Below is a small trained network, with its code and all its weights. Each question gives an input and a class and asks what happens when units are switched off, that is, made to give their printed mean instead of their output.

import numpy as np


def w(rows, s, z=0):
    codes = np.array(rows[::2]) - 128.0
    scale = np.full(codes.shape[1], s)
    scale[-1] = z or s
    return codes * scale


def f(y):
    return y / 2 * (1 + np.tanh(0.7978845608 * (y + 0.044715 * y**3)))


def log_softmax(a):
    a = a - a.max(-1, keepdims=True)
    return a - np.log(np.exp(a).sum(-1, keepdims=True))


def net(x, mask):
    res = np.array(x, float).reshape(1, 4) / 4 @ E
    y = f(res @ A[0][:, :-1].T + A[0][:, -1])
    res = res + np.where(mask, y, B[0][:, -1]) @ B[0][:, :-1]
    return log_softmax(res[-1] @ U[:, :-1].T + U[:, -1])


A, B = {}, {}
E = w([
[44,45,48],'x0',
[54,133,255],'x1',
[128,127,128],'x2',
[97,250,87],'x3',
],0.0071)
A[0] = w([
[174,53,132,69],'n1',
[124,49,158,49],'n2',
[153,89,157,196],'n3',
[86,92,195,43],'n4',
[80,76,83,78],'n5',
[72,90,112,97],'n6',
[116,96,118,239],'n7',
[108,140,183,253],'n8',
[212,187,2,76],'n9',
[133,52,130,96],'n10',
[155,59,184,159],'n11',
[48,68,71,79],'n12',
[230,217,142,169],'n13',
[60,106,182,130],'n14',
[107,113,167,146],'n15',
[195,113,47,79],'n16',
[181,97,71,124],'n17',
[198,136,147,153],'n18',
[120,14,146,75],'n19',
[69,97,84,122],'n20',
[99,186,107,104],'n21',
[55,236,116,212],'n22',
[14,162,162,67],'n23',
[184,132,182,67],'n24',
[240,172,173,93],'n25',
[47,209,58,119],'n26',
[206,105,64,72],'n27',
[36,89,101,81],'n28',
[82,135,172,120],'n29',
[26,146,94,104],'n30',
[198,54,164,51],'n31',
[125,255,228,49],'n32',
[184,71,106,121],'n33',
[53,164,201,120],'n34',
[36,125,171,53],'n35',
[192,84,120,21],'n36',
[146,94,145,208],'n37',
[102,83,237,114],'n38',
[171,157,225,36],'n39',
[84,138,160,66],'n40',
[115,166,60,43],'n41',
[120,178,145,105],'n42',
],0.012,0.0039)
B[0] = w([
[201,122,112,161],'n1',
[187,121,129,163],'n2',
[125,86,85,169],'n3',
[217,177,158,166],'n4',
[133,151,253,178],'n5',
[90,139,202,160],'n6',
[77,116,117,177],'n7',
[116,123,96,200],'n8',
[146,168,125,254],'n9',
[156,81,157,166],'n10',
[161,101,72,193],'n11',
[85,146,183,205],'n12',
[91,83,167,247],'n13',
[164,170,79,182],'n14',
[121,181,92,154],'n15',
[138,245,150,195],'n16',
[104,210,135,180],'n17',
[8,135,204,171],'n18',
[205,91,127,197],'n19',
[61,134,247,179],'n20',
[239,47,162,158],'n21',
[211,21,68,233],'n22',
[195,175,114,175],'n23',
[125,105,221,160],'n24',
[73,121,209,217],'n25',
[228,44,152,210],'n26',
[173,188,159,184],'n27',
[120,200,242,183],'n28',
[125,166,98,158],'n29',
[157,61,224,174],'n30',
[245,63,153,167],'n31',
[145,111,148,248],'n32',
[175,185,96,167],'n33',
[157,183,54,198],'n34',
[133,227,145,166],'n35',
[212,156,168,138],'n36',
[124,113,78,165],'n37',
[150,173,93,215],'n38',
[114,154,196,192],'n39',
[205,183,120,137],'n40',
[216,142,179,163],'n41',
[151,80,162,152],'n42',
],0.0057,0.0077)
U = w([
[163,222,114,79],'0',
[93,100,221,86],'1',
[186,44,116,78],'2',
[124,118,127,226],'3',
[53,77,59,163],'4',
[7,136,58,1],'5',
],0.016)

Each question gives the input, the list of numbers given to net, and the class t.
The units are the neurons (one row each of A and B). Each row of codes is followed by its name. A weight is (code - 128) times the scale printed after its matrix; where a second scale follows, it is the last column's (A, B and U).
mask holds one flag per neuron, in row order. A switched-off neuron (its flag False) gives its mean, the last column of its row in B, instead of its output. The means were averaged over made-up inputs and are rounded, as every weight is.
A unit's drop is (log p(t) with every unit on - log p(t) with that unit switched off) / (log p(t) with every unit on - log p(t) with every unit switched off).
The circuit of an input: a set's keep is (log p(t) with only the set's units on - log p(t) with every unit switched off) / (log p(t) with every unit on - log p(t) with every unit switched off). Starting from the 12 units with the biggest drops (on a tie, the unit counted first), units are removed one at a time, each time the one whose removal leaves the highest keep (on an exact tie, the one counted first), for as long as the keep stays at least 0.8.
units of the circuit, in order: the units of the circuit, biggest drop first
unit that matters most: the unit with the biggest drop
top k neurons: the k neurons with the biggest drops, biggest first
drop of u: that unit's drop, to one decimal
input [-6,-8,1,-5], class 0: units of the circuit, in order : (n16)
input [-8,8,-4,-5], class 0: top 2 neurons : (n38 n34)
input [-4,5,-1,-6], class 2: units of the circuit, in order : (n31 n11)
input [8,-7,-6,-1], class 1: top 2 neurons : (n20 n5)
input [-7,-5,2,-3], class 1: units of the circuit, in order : (n25 n18)
input [2,-4,7,7], class 2: units of the circuit, in order : (n26 n22)
input [0,8,-3,7], class 0: top 3 neurons : (n35 n34 n23)
input [-7,8,5,1], class 0: top 2 neurons : (n34 n38)
input [5,-5,-3,7], class 2: top 4 neurons : (n26 n22 n21 n30)
input [7,-3,7,8], class 2: top 3 neurons : (n26 n22 n21)
input [5,-6,0,8], class 2: top 4 neurons : (n26 n22 n21 n30)
input [-1,0,4,4], class 2: drop of n31 : -0.1
input [-5,-2,6,5], class 3: drop of n17 : -0.1
input [-3,4,-6,-3], class 3: unit that matters most : n16
input [-4,4,-5,-2], class 3: drop of n22 : -0.1
